Below are the code and all the weights of a small trained network. Each question names an input and a class and asks about switching units off, where a switched-off unit gives its printed mean instead of its output.

import numpy as np


def w(rows, s, z=0):
    codes = np.array(rows[::2]) - 128.0
    scale = np.full(codes.shape[1], s)
    scale[-1] = z or s
    return codes * scale


def norm(h):
    return h / np.sqrt((h * h).mean(-1, keepdims=True) + 1e-5)


def f(y):
    return y / 2 * (1 + np.tanh(0.7978845608 * (y + 0.044715 * y**3)))


def log_softmax(a):
    a = a - a.max(-1, keepdims=True)
    return a - np.log(np.exp(a).sum(-1, keepdims=True))


def net(x, mask):
    res = np.array(x, float).reshape(1, 4) / 4 @ E
    u = 0
    for l in range(3):
        y = f(norm(res) @ A[l][:, :-1].T + A[l][:, -1])
        res = res + np.where(mask[u : u + 6], y, B[l][:, -1]) @ B[l][:, :-1]
        u += 6
    return log_softmax(norm(res)[-1] @ U[:, :-1].T + U[:, -1])


A, B = {}, {}
E = w([
[128,183,7,52,111,107],'x0',
[157,91,204,148,6,130],'x1',
[183,146,252,16,21,219],'x2',
[157,224,130,116,137,66],'x3',
],0.0021)
A[0] = w([
[104,168,52,113,161,80,128],'0.n0',
[52,78,121,154,155,168,6],'0.n1',
[120,97,161,221,103,43,29],'0.n2',
[122,45,149,156,95,153,83],'0.n3',
[173,181,149,80,82,166,63],'0.n4',
[115,74,223,254,114,94,94],'0.n5',
],0.0051,0.0022)
B[0] = w([
[192,183,92,199,215,134,238],'0.n0',
[158,99,111,73,66,135,127],'0.n1',
[234,144,130,205,42,154,165],'0.n2',
[179,137,37,92,122,159,164],'0.n3',
[108,150,171,138,41,51,173],'0.n4',
[175,235,2,173,191,150,253],'0.n5',
],0.0048,0.0024)
A[1] = w([
[91,120,254,105,9,57,6],'1.n0',
[106,102,29,129,197,142,185],'1.n1',
[98,198,143,61,191,83,100],'1.n2',
[85,111,176,205,131,95,166],'1.n3',
[151,133,175,101,92,162,47],'1.n4',
[73,40,83,81,109,161,80],'1.n5',
],0.0038,0.0015)
B[1] = w([
[253,151,130,20,90,235,186],'1.n0',
[102,104,216,115,130,215,254],'1.n1',
[40,140,89,207,162,83,167],'1.n2',
[121,148,113,103,164,205,123],'1.n3',
[158,222,117,110,123,35,118],'1.n4',
[73,16,115,167,67,38,111],'1.n5',
],0.0039,0.0024)
A[2] = w([
[107,167,120,125,158,96,205],'2.n0',
[51,105,108,128,168,128,114],'2.n1',
[123,153,82,194,198,115,5],'2.n2',
[142,84,116,254,79,85,40],'2.n3',
[151,145,200,128,80,160,22],'2.n4',
[102,72,169,153,178,171,68],'2.n5',
],0.0061,0.0011)
B[2] = w([
[78,129,81,176,128,117,169],'2.n0',
[146,201,253,190,158,140,161],'2.n1',
[225,156,80,166,55,212,253],'2.n2',
[110,216,133,188,235,248,148],'2.n3',
[186,239,124,48,213,148,151],'2.n4',
[34,206,247,91,85,111,151],'2.n5',
],0.004,0.0038)
U = w([
[124,85,131,157,147,57,10],'0',
[194,156,147,28,83,135,176],'1',
[163,185,55,234,189,176,200],'2',
[134,68,130,157,159,52,1],'3',
[67,159,82,121,129,36,92],'4',
[47,111,215,148,158,161,147],'5',
[98,10,97,124,84,131,142],'6',
[127,88,130,151,142,86,29],'7',
],0.013,0.0068)

Each question gives the input, the list of numbers given to net, and the class t.
The units are the neurons (one row each of A and B). Each row of codes is followed by its name. A weight is (code - 128) times the scale printed after its matrix; where a second scale follows, it is the last column's (A, B and U).
mask holds one flag per neuron, layer by layer. A switched-off neuron (its flag False) gives its mean, the last column of its row in B, instead of its output. The means were averaged over made-up inputs and are rounded, as every weight is.
A unit's drop is (log p(t) with every unit on - log p(t) with that unit switched off) / (log p(t) with every unit on - log p(t) with every unit switched off).
The circuit of an input: a set's keep is (log p(t) with only the set's units on - log p(t) with every unit switched off) / (log p(t) with every unit on - log p(t) with every unit switched off). Starting from the 12 units with the biggest drops (on a tie, the unit counted first), units are removed one at a time, each time the one whose removal leaves the highest keep (on an exact tie, the one counted first), for as long as the keep stays at least 0.8.
circuit, biggest first: the units of the circuit, biggest drop first
most important unit: the unit with the biggest drop
top k neurons: the k neurons with the biggest drops, biggest first
k most important neurons of layer l: the k neurons of layer l with the biggest drops, biggest first
drop of u: that unit's drop, to one decimal
input [1,-1,4,-8], class 6: top 2 neurons => 1.n5, 0.n3
input [6,8,-2,-6], class 6: most important unit => 0.n0
input [7,-6,6,-8], class 6: circuit, biggest first => 1.n5, 0.n5, 2.n4, 1.n0
input [4,-5,5,6], class 4: 2 most important neurons of layer 0 => 0.n4, 0.n5
input [7,-4,6,3], class 4: top 2 neurons => 1.n2, 2.n2
input [4,-4,5,-6], class 6: top 3 neurons => 1.n5, 0.n2, 1.n1
input [7,-3,5,1], class 4: top 3 neurons => 1.n2, 2.n2, 0.n2
input [-5,-7,-2,-6], class 5: top 2 neurons => 2.n5, 1.n1
input [3,0,3,-4], class 1: 2 most important neurons of layer 0 => 0.n4, 0.n5
input [-8,8,3,2], class 2: 2 most important neurons of layer 2 => 2.n3, 2.n5
input [-5,-6,6,0], class 1: 3 most important neurons of layer 0 => 0.n0, 0.n5, 0.n4
input [6,5,0,0], class 1: top 2 neurons => 0.n5, 1.n0
input [-1,-3,4,-6], class 6: 2 most important neurons of layer 1 => 1.n5, 1.n1
input [3,-1,3,-1], class 1: most important unit => 1.n0
input [6,-1,1,-7], class 5: 2 most important neurons of layer 1 => 1.n0, 1.n1
input [6,-6,4,-7], class 5: drop of 2.n1 => 0.1
input [8,3,1,-8], class 6: drop of 0.n5 => 0.0
